Here is a tiny trained network, its code and every weight. The questions are about switching its units off for an input and a target symbol, where a switched-off unit gives its printed mean instead of its output.

import numpy as np


def w(rows, s, z=0):
    codes = np.array(rows[::2]) - 128.0
    scale = np.full(codes.shape[1], s)
    scale[-1] = z or s
    return codes * scale


def f(y):
    return y / 2 * (1 + np.tanh(0.7978845608 * (y + 0.044715 * y**3)))


def softmax(a):
    e = np.exp(a - a.max(-1, keepdims=True))
    return e / e.sum(-1, keepdims=True)


def log_softmax(a):
    a = a - a.max(-1, keepdims=True)
    return a - np.log(np.exp(a).sum(-1, keepdims=True))


def net(x, mask):
    ids = ['γδεμξπστφω'.index(c) for c in x.split()]
    T = len(ids)
    res = E[ids] + P[:T]
    u = 0
    for l in range(2):
        r = res
        for j in range(3):
            rows = slice(3 * j, 3 * j + 3)
            q, k, v = (r @ M[l][rows].T for M in (Q, K, V))
            z = softmax(np.where(np.tri(T) > 0, q @ k.T / 3**0.5, -1e9)) @ v
            o = O[l][rows]
            res = res + np.where(mask[u + j], z, o[:, -1]) @ o[:, :-1]
        u += 3
        y = f(res @ A[l][:, :-1].T + A[l][:, -1])
        res = res + np.where(mask[u : u + 4], y, B[l][:, -1]) @ B[l][:, :-1]
        u += 4
    return log_softmax(res[-1] @ U[:, :-1].T + U[:, -1])


Q, K, V, O, A, B = {}, {}, {}, {}, {}, {}
E = w([
[140,114,106,135,116,118,143],'γ',
[138,129,90,170,110,170,156],'δ',
[164,143,120,216,127,175,119],'ε',
[215,158,85,133,134,95,138],'μ',
[107,125,124,88,134,165,175],'ξ',
[1,164,52,81,208,126,97],'π',
[189,151,192,92,111,135,135],'σ',
[137,178,116,85,76,139,49],'τ',
[62,129,196,68,120,186,114],'φ',
[108,37,132,93,27,109,78],'ω',
],0.022)
P = w([
[185,173,151,208,184,164,151],'0',
[255,118,125,149,162,189,89],'1',
[213,128,124,116,142,206,70],'2',
[148,121,77,61,84,150,104],'3',
[112,164,67,61,52,161,109],'4',
[57,207,83,55,14,167,114],'5',
],0.009)
Q[0] = w([
[172,52,130,16,27,106,56],'L0H0',
[215,111,106,164,133,86,93],'L0H0',
[79,167,181,167,187,53,93],'L0H0',
[162,159,30,27,145,254,131],'L0H1',
[79,85,80,166,181,105,190],'L0H1',
[92,193,75,141,168,165,77],'L0H1',
[169,24,111,115,72,163,143],'L0H2',
[196,32,141,101,113,163,250],'L0H2',
[100,5,143,147,198,98,134],'L0H2',
],0.008)
K[0] = w([
[89,83,87,114,152,168,82],'L0H0',
[164,99,90,91,131,114,58],'L0H0',
[145,122,238,177,152,157,100],'L0H0',
[111,149,80,56,254,131,124],'L0H1',
[136,98,125,222,108,165,138],'L0H1',
[118,150,119,166,145,135,100],'L0H1',
[92,37,159,55,118,139,20],'L0H2',
[160,146,182,83,111,143,126],'L0H2',
[192,101,177,208,169,148,126],'L0H2',
],0.0097)
V[0] = w([
[2,90,128,138,168,196,165],'L0H0',
[98,47,202,204,130,96,147],'L0H0',
[120,120,149,216,17,177,169],'L0H0',
[74,92,122,235,169,168,13],'L0H1',
[156,95,200,102,55,167,145],'L0H1',
[122,157,71,83,108,162,168],'L0H1',
[113,216,109,149,57,160,83],'L0H2',
[160,173,65,233,166,60,122],'L0H2',
[103,103,16,200,91,127,191],'L0H2',
],0.0068)
O[0] = w([
[119,125,165,152,140,119,127,43],'L0H0',
[124,127,198,113,139,88,142,2],'L0H0',
[169,62,145,94,154,136,79,134],'L0H0',
[89,83,80,144,89,11,136,116],'L0H1',
[183,131,93,96,166,147,149,139],'L0H1',
[130,91,119,137,109,143,196,178],'L0H1',
[145,83,95,96,138,133,71,219],'L0H2',
[82,101,72,103,99,15,177,39],'L0H2',
[103,28,167,108,99,141,254,47],'L0H2',
],0.0092,0.006)
A[0] = w([
[94,87,163,85,141,95,154,126],'L0N0',
[143,125,126,116,2,209,105,85],'L0N1',
[36,134,188,254,159,127,131,3],'L0N2',
[139,33,122,134,66,103,69,112],'L0N3',
],0.0076,0.0041)
B[0] = w([
[121,254,213,31,254,226,56,128],'L0N0',
[191,130,121,89,99,82,133,246],'L0N1',
[251,156,116,156,60,131,155,132],'L0N2',
[52,126,185,126,127,42,149,154],'L0N3',
],0.0072,0.013)
Q[1] = w([
[166,77,169,101,214,123,149],'L1H0',
[223,108,86,94,164,179,123],'L1H0',
[151,144,105,82,189,159,11],'L1H0',
[155,154,184,58,221,188,46],'L1H1',
[72,135,122,87,212,109,176],'L1H1',
[254,139,158,70,161,164,102],'L1H1',
[136,41,134,155,155,129,138],'L1H2',
[146,102,14,77,68,171,82],'L1H2',
[42,144,48,145,94,96,145],'L1H2',
],0.0076)
K[1] = w([
[180,108,67,119,91,76,83],'L1H0',
[143,168,124,18,40,148,128],'L1H0',
[104,92,201,56,63,154,96],'L1H0',
[136,105,255,99,40,135,129],'L1H1',
[195,131,153,202,56,80,135],'L1H1',
[122,123,111,105,29,205,121],'L1H1',
[138,107,122,129,100,117,91],'L1H2',
[122,71,125,109,98,186,108],'L1H2',
[102,158,45,95,229,125,121],'L1H2',
],0.0084)
V[1] = w([
[151,90,188,98,115,30,128],'L1H0',
[209,255,164,68,159,101,112],'L1H0',
[159,67,187,183,224,193,130],'L1H0',
[184,160,91,168,85,81,78],'L1H1',
[151,144,147,222,139,159,94],'L1H1',
[174,191,121,151,134,105,200],'L1H1',
[96,149,77,131,136,171,118],'L1H2',
[95,153,164,46,165,102,126],'L1H2',
[145,160,104,175,132,115,167],'L1H2',
],0.009)
O[1] = w([
[130,139,254,186,61,104,125,97],'L1H0',
[34,190,148,210,114,183,88,249],'L1H0',
[89,169,155,59,106,64,168,103],'L1H0',
[150,98,139,193,15,73,135,175],'L1H1',
[215,149,127,83,118,92,129,135],'L1H1',
[109,119,114,188,91,234,193,104],'L1H1',
[120,95,116,86,137,101,121,146],'L1H2',
[150,151,215,185,151,224,101,137],'L1H2',
[103,162,11,179,114,152,87,97],'L1H2',
],0.0094,0.018)
A[1] = w([
[171,153,103,142,189,148,54,11],'L1N0',
[140,175,140,160,67,75,5,97],'L1N1',
[173,161,105,132,162,121,16,69],'L1N2',
[165,145,135,79,245,128,3,6],'L1N3',
],0.0059,0.0023)
B[1] = w([
[78,113,130,158,178,161,227,197],'L1N0',
[147,113,128,137,186,155,158,252],'L1N1',
[27,47,123,143,86,139,172,227],'L1N2',
[139,130,219,91,64,162,254,223],'L1N3',
],0.0097,0.018)
U = w([
[185,165,86,102,177,193,98,248],'γ',
[102,155,131,134,87,140,184,44],'δ',
[158,151,170,180,98,147,107,105],'ε',
[93,91,121,177,161,172,91,59],'μ',
[89,159,128,152,47,53,157,145],'ξ',
[154,187,96,144,2,136,142,66],'π',
[96,148,125,155,121,129,110,127],'σ',
[148,88,104,115,150,123,148,90],'τ',
[71,240,134,181,94,127,72,243],'φ',
[107,159,127,160,132,105,131,253],'ω',
],0.0077,0.004)

Each question gives the input, a string of symbols that net reads in full, and the target symbol t.
The units are the heads (3 rows each of Q, K, V and O) and the neurons (one row each of A and B). Each row of codes is followed by its name. A weight is (code - 128) times the scale printed after its matrix; where a second scale follows, it is the last column's (O, A, B and U).
mask holds one flag per unit, layer by layer, with each layer's heads first. A switched-off unit (its flag False) gives its mean, the last column of its rows in O or B, instead of its output. The means were averaged over made-up inputs and are rounded, as every weight is.
A unit's drop is (log p(t) with every unit on - log p(t) with that unit switched off) / (log p(t) with every unit on - log p(t) with every unit switched off).
The circuit of an input: a set's keep is (log p(t) with only the set's units on - log p(t) with every unit switched off) / (log p(t) with every unit on - log p(t) with every unit switched off). Starting from the 12 units with the biggest drops (on a tie, the unit counted first), units are removed one at a time, each time the one whose removal leaves the highest keep (on an exact tie, the one counted first), for as long as the keep stays at least 0.8.
units of the circuit, in order: the units of the circuit, biggest drop first
most important unit: the unit with the biggest drop
top k neurons: the k neurons with the biggest drops, biggest first
top k neurons in layer l: the k neurons of layer l with the biggest drops, biggest first
heads that matter: for each layer, one digit per head in row order, 1 if its drop is at least 0.15 and else 0, layers parted by /
input ε π μ μ, target ε: top 2 neurons in layer 0 : (L0N0 L0N3)
input σ μ δ φ σ, target δ: top neuron : (L1N3)
input φ ε τ, target δ: heads that matter : 001 / 010
input φ ε ε, target δ: top 4 neurons : (L1N3 L0N1 L1N2 L1N0)
input σ ε δ, target φ: heads that matter : 010 / 100
input δ ε μ δ ε, target π: units of the circuit, in order : (L1H1 L1H2)
input σ τ ω τ, target ε: top 2 neurons : (L0N3 L0N1)
input μ σ μ, target φ: heads that matter : 000 / 100
input φ φ δ, target δ: top 3 neurons : (L1N3 L1N2 L1N0)
input μ μ ε τ ε, target μ: heads that matter : 000 / 100
input φ π σ φ μ ξ, target φ: heads that matter : 111 / 000
input μ μ μ ξ μ π, target μ: units of the circuit, in order : (L1H0 L1H1 L1N3 L1H2)
input τ φ μ φ π ω, target τ: units of the circuit, in order : (L1H0 L0N1 L0H1 L0N3)
input ω μ τ, target ε: most important unit : L0H0
input ξ ε μ μ, target π: units of the circuit, in order : (L1H1 L0H0)
input φ τ ξ π φ τ, target φ: units of the circuit, in order : (L0H0 L1N3)
input τ μ ω φ ε, target ε: heads that matter : 101 / 101
input μ δ δ φ τ, target δ: heads that matter : 000 / 010
input μ π τ, target μ: units of the circuit, in order : (L0H2 L1H0 L1H1 L0H0)
input τ μ φ, target δ: units of the circuit, in order : (L1N3 L1H1 L0H2 L1N2)
input ε ω τ π σ ξ, target ε: top 2 neurons in layer 0 : (L0N0 L0N3)
input δ μ τ μ δ σ, target φ: units of the circuit, in order : (L1H0 L1N3)
input ω σ ω δ μ, target ε: top 2 neurons in layer 0 : (L0N3 L0N1)
input π σ τ ξ, target π: top 3 neurons : (L0N2 L1N1 L1N0)
input ω μ δ δ μ δ, target π: most important unit : L1N1
input π ω τ, target π: units of the circuit, in order : (L0H0 L0N2 L1H1 L0H1)
input τ π ε δ, target τ: units of the circuit, in order : (L1H0 L0N1 L0H1)
input μ δ σ ε ξ μ, target γ: top 2 neurons : (L1N3 L1N2)
input μ π μ, target μ: units of the circuit, in order : (L0H2 L1H1 L1N3)
